Below is a small trained network, with its code and all its weights. Each question gives an input and a target symbol and asks what happens when units are switched off, that is, made to give their printed mean instead of their output.

import numpy as np


def w(rows, s, z=0):
    codes = np.array(rows[::2]) - 128.0
    scale = np.full(codes.shape[1], s)
    scale[-1] = z or s
    return codes * scale


def norm(h):
    return h / np.sqrt((h * h).mean(-1, keepdims=True) + 1e-5)


def f(y):
    return np.maximum(y, 0)


def softmax(a):
    e = np.exp(a - a.max(-1, keepdims=True))
    return e / e.sum(-1, keepdims=True)


def log_softmax(a):
    a = a - a.max(-1, keepdims=True)
    return a - np.log(np.exp(a).sum(-1, keepdims=True))


def net(x, mask):
    ids = ['αβγδηλξστφω'.index(c) for c in x.split()]
    T = len(ids)
    res = E[ids] + P[:T]
    u = 0
    for l in range(2):
        q, k, v = (norm(res) @ M[l].T for M in (Q, K, V))
        z = softmax(np.where(np.tri(T) > 0, q @ k.T / 2**0.5, -1e9)) @ v
        res = res + np.where(mask[u], z, O[l][:, -1]) @ O[l][:, :-1]
        u += 1
        y = f(norm(res) @ A[l][:, :-1].T + A[l][:, -1])
        res = res + np.where(mask[u : u + 8], y, B[l][:, -1]) @ B[l][:, :-1]
        u += 8
    return log_softmax(norm(res)[-1] @ U[:, :-1].T + U[:, -1])


Q, K, V, O, A, B = {}, {}, {}, {}, {}, {}
E = w([
[254,155,130,124,148,170,75,155,116,235,167,132],'α',
[157,177,182,177,56,15,78,138,137,140,97,244],'β',
[51,24,121,226,54,97,125,178,107,135,126,213],'γ',
[140,127,103,183,16,86,28,162,124,87,158,111],'δ',
[125,161,180,41,79,251,186,156,137,77,168,138],'η',
[34,185,172,104,68,86,95,58,125,170,182,169],'λ',
[250,146,156,168,75,116,200,87,155,188,209,50],'ξ',
[193,70,62,164,118,176,98,44,169,75,170,118],'σ',
[122,139,101,103,197,9,144,175,172,97,159,114],'τ',
[91,54,126,124,86,128,156,206,49,191,93,20],'φ',
[106,152,230,203,135,99,74,55,188,95,124,121],'ω',
],0.017)
P = w([
[97,193,55,161,125,86,201,166,255,132,94,68],'0',
[107,168,71,177,133,119,154,147,228,120,95,88],'1',
[134,132,93,192,118,129,139,136,215,143,92,87],'2',
[141,140,128,183,102,130,126,127,190,139,105,103],'3',
[153,127,147,167,106,144,110,117,164,132,121,117],'4',
[165,107,173,153,101,139,89,102,143,124,135,128],'5',
[165,85,178,134,90,160,81,95,126,122,133,145],'6',
[166,80,213,122,90,170,73,91,94,115,147,160],'7',
[180,63,223,129,76,187,63,79,88,126,151,156],'8',
],0.0097)
Q[0] = w([
[67,143,78,107,159,83,191,145,119,33,152,135],'0.h0',
[143,111,159,193,4,152,108,93,155,122,138,118],'0.h0',
],0.014)
K[0] = w([
[117,156,68,115,184,73,188,200,158,144,141,64],'0.h0',
[164,73,182,139,77,214,95,113,3,160,109,123],'0.h0',
],0.012)
V[0] = w([
[125,138,100,168,74,135,221,141,173,17,82,143],'0.h0',
[206,115,141,148,81,161,141,186,173,146,171,253],'0.h0',
],0.0073)
O[0] = w([
[157,142,130,22,2,172,154,82,119,53,129,128,200],'0.h0',
[2,117,74,44,117,132,171,243,197,60,236,158,252],'0.h0',
],0.007,0.0023)
A[0] = w([
[185,170,128,31,176,77,106,125,89,120,2,80,99],'0.n0',
[125,100,218,76,21,87,114,101,151,192,100,152,144],'0.n1',
[172,136,95,124,108,87,150,140,75,123,150,217,115],'0.n2',
[104,112,200,135,202,56,98,113,216,70,77,118,106],'0.n3',
[77,134,68,111,172,127,160,121,190,92,143,146,91],'0.n4',
[224,123,77,162,101,162,77,173,97,145,196,93,122],'0.n5',
[130,118,49,82,214,172,102,169,97,160,184,113,2],'0.n6',
[81,139,112,102,93,218,179,127,152,83,136,68,124],'0.n7',
],0.0078,0.004)
B[0] = w([
[118,83,183,124,125,107,125,160,70,115,195,58,165],'0.n0',
[82,87,217,105,103,152,75,58,42,102,185,121,254],'0.n1',
[193,61,166,108,128,215,115,172,123,188,232,143,160],'0.n2',
[154,155,202,138,170,72,160,171,112,12,203,96,181],'0.n3',
[166,92,60,84,141,46,198,165,89,130,99,81,160],'0.n4',
[71,80,183,2,147,93,90,46,224,94,98,116,230],'0.n5',
[160,116,192,180,85,159,54,133,114,88,7,223,144],'0.n6',
[188,161,140,211,141,91,98,180,74,76,225,100,198],'0.n7',
],0.0077)
Q[1] = w([
[130,80,45,45,188,169,160,108,37,171,97,21],'1.h0',
[147,3,202,204,104,46,110,160,31,121,198,46],'1.h0',
],0.0058)
K[1] = w([
[185,185,105,254,107,135,101,79,127,118,67,111],'1.h0',
[200,139,135,53,193,101,88,145,131,189,90,199],'1.h0',
],0.0096)
V[1] = w([
[47,146,75,106,92,112,137,103,193,147,91,86],'1.h0',
[183,65,136,2,184,105,62,82,237,156,120,155],'1.h0',
],0.0064)
O[1] = w([
[89,63,141,121,165,169,6,88,110,143,129,114,57],'1.h0',
[180,106,160,103,176,53,126,153,139,71,161,156,253],'1.h0',
],0.017,0.0038)
A[1] = w([
[86,162,78,121,37,100,179,75,122,92,173,103,146],'1.n0',
[72,142,117,213,180,86,94,150,200,34,132,159,55],'1.n1',
[169,254,159,105,166,142,160,60,122,170,201,110,121],'1.n2',
[78,30,89,195,77,197,121,162,85,144,170,203,3],'1.n3',
[122,124,191,119,54,186,85,76,96,166,143,152,172],'1.n4',
[159,66,95,120,150,138,135,117,218,41,102,200,140],'1.n5',
[81,201,126,134,112,151,90,168,168,207,135,199,115],'1.n6',
[208,135,149,89,52,107,171,141,183,182,138,173,30],'1.n7',
],0.0088,0.004)
B[1] = w([
[173,80,116,127,199,131,107,67,134,137,55,207,244],'1.n0',
[126,138,184,63,143,158,254,146,158,177,89,117,190],'1.n1',
[72,37,90,67,174,164,148,151,111,143,146,99,185],'1.n2',
[81,83,176,210,159,160,86,121,201,98,225,140,152],'1.n3',
[117,190,92,96,172,102,148,254,139,113,137,168,254],'1.n4',
[110,171,167,215,170,80,106,157,38,102,163,73,221],'1.n5',
[183,134,169,169,130,143,174,52,36,100,164,187,148],'1.n6',
[89,126,144,144,56,63,169,100,136,153,174,73,182],'1.n7',
],0.0099,0.0079)
U = w([
[156,118,124,150,158,124,128,142,161,178,120,166,93],'α',
[102,154,149,160,10,67,188,71,81,118,139,179,67],'β',
[56,74,121,218,134,148,129,146,171,129,154,159,115],'γ',
[69,120,151,83,66,114,61,127,166,71,112,130,7],'δ',
[143,151,116,100,93,208,139,157,109,95,159,146,146],'η',
[36,136,111,116,190,106,113,105,67,145,143,178,108],'λ',
[117,82,138,84,121,125,124,67,173,195,199,114,82],'ξ',
[197,96,140,198,140,140,89,31,34,122,133,181,239],'σ',
[72,183,37,178,214,41,201,254,228,142,112,123,135],'τ',
[82,148,152,169,69,119,95,160,62,156,165,67,250],'φ',
[53,134,225,150,126,163,183,95,137,83,85,133,5],'ω',
],0.0077,0.002)

Each question gives the input, a string of symbols that net reads in full, and the target symbol t.
The units are the heads (2 rows each of Q, K, V and O) and the neurons (one row each of A and B). Each row of codes is followed by its name. A weight is (code - 128) times the scale printed after its matrix; where a second scale follows, it is the last column's (O, A, B and U).
mask holds one flag per unit, layer by layer, with each layer's heads first. A switched-off unit (its flag False) gives its mean, the last column of its rows in O or B, instead of its output. The means were averaged over made-up inputs and are rounded, as every weight is.
A unit's drop is (log p(t) with every unit on - log p(t) with that unit switched off) / (log p(t) with every unit on - log p(t) with every unit switched off).
The circuit of an input: a set's keep is (log p(t) with only the set's units on - log p(t) with every unit switched off) / (log p(t) with every unit on - log p(t) with every unit switched off). Starting from the 12 units with the biggest drops (on a tie, the unit counted first), units are removed one at a time, each time the one whose removal leaves the highest keep (on an exact tie, the one counted first), for as long as the keep stays at least 0.8.
circuit, biggest first: the units of the circuit, biggest drop first
k most important neurons: the k neurons with the biggest drops, biggest first
k most important neurons of layer l: the k neurons of layer l with the biggest drops, biggest first
drop when u is switched off: that unit's drop, to one decimal
input τ β γ α, target η: 3 most important neurons of layer 0	(0.n5; 0.n6; 0.n1)
input ξ β γ α, target η: 3 most important neurons of layer 0	(0.n6; 0.n5; 0.n1)
input α φ γ, target σ: circuit, biggest first	(0.h0)
input φ β ω λ, target λ: 2 most important neurons of layer 1	(1.n4; 1.n2)
input δ α ξ, target τ: 2 most important neurons	(0.n1; 0.n6)
input δ η σ δ β λ, target λ: 3 most important neurons	(1.n2; 0.n5; 0.n1)
input ω γ ξ γ β φ φ τ τ, target τ: circuit, biggest first	(1.h0; 0.n5)
input φ β γ α φ, target τ: circuit, biggest first	(0.h0; 0.n1)
input γ φ σ λ σ λ δ δ τ, target τ: circuit, biggest first	(0.n1; 0.n5)
input δ τ σ, target σ: 2 most important neurons of layer 0	(0.n7; 0.n3)
input λ ω β, target β: circuit, biggest first	(0.n5; 0.h0; 1.h0; 1.n6)
input σ σ η δ, target δ: 2 most important neurons	(0.n5; 1.n0)
input β φ α, target σ: 2 most important neurons of layer 0	(0.n6; 0.n1)
input β σ φ η φ α γ, target τ: circuit, biggest first	(1.h0)
input δ ω φ β ω α δ, target τ: 2 most important neurons	(0.n1; 1.n1)
input φ φ α, target σ: 4 most important neurons	(1.n6; 0.n1; 0.n6; 0.n0)
input λ ω α, target ξ: 2 most important neurons	(0.n5; 0.n3)
input τ α η, target τ: 4 most important neurons of layer 0	(0.n7; 0.n1; 0.n6; 0.n4)
input φ β δ β α, target φ: 2 most important neurons of layer 0	(0.n1; 0.n6)
input φ γ σ, target σ: 3 most important neurons	(1.n0; 1.n4; 1.n5)
input η ξ ω, target ω: 2 most important neurons of layer 0	(0.n3; 0.n7)
input β λ ω α, target ξ: 2 most important neurons of layer 1	(1.n7; 1.n2)
input β α η, target τ: 2 most important neurons of layer 0	(0.n7; 0.n1)
input α η φ ω, target σ: 2 most important neurons	(0.n5; 1.n4)
input σ α φ δ, target σ: most important neuron of layer 0	(0.n5)
input τ β φ α φ, target τ: 2 most important neurons of layer 0	(0.n1; 0.n6)
input ω η φ β β η ω φ γ, target γ: 2 most important neurons of layer 0	(0.n5; 0.n3)
input η α ω σ β α ξ, target τ: most important neuron of layer 0	(0.n1)
input φ β φ α α λ α γ, target τ: drop when 1.n1 is switched off	0.1
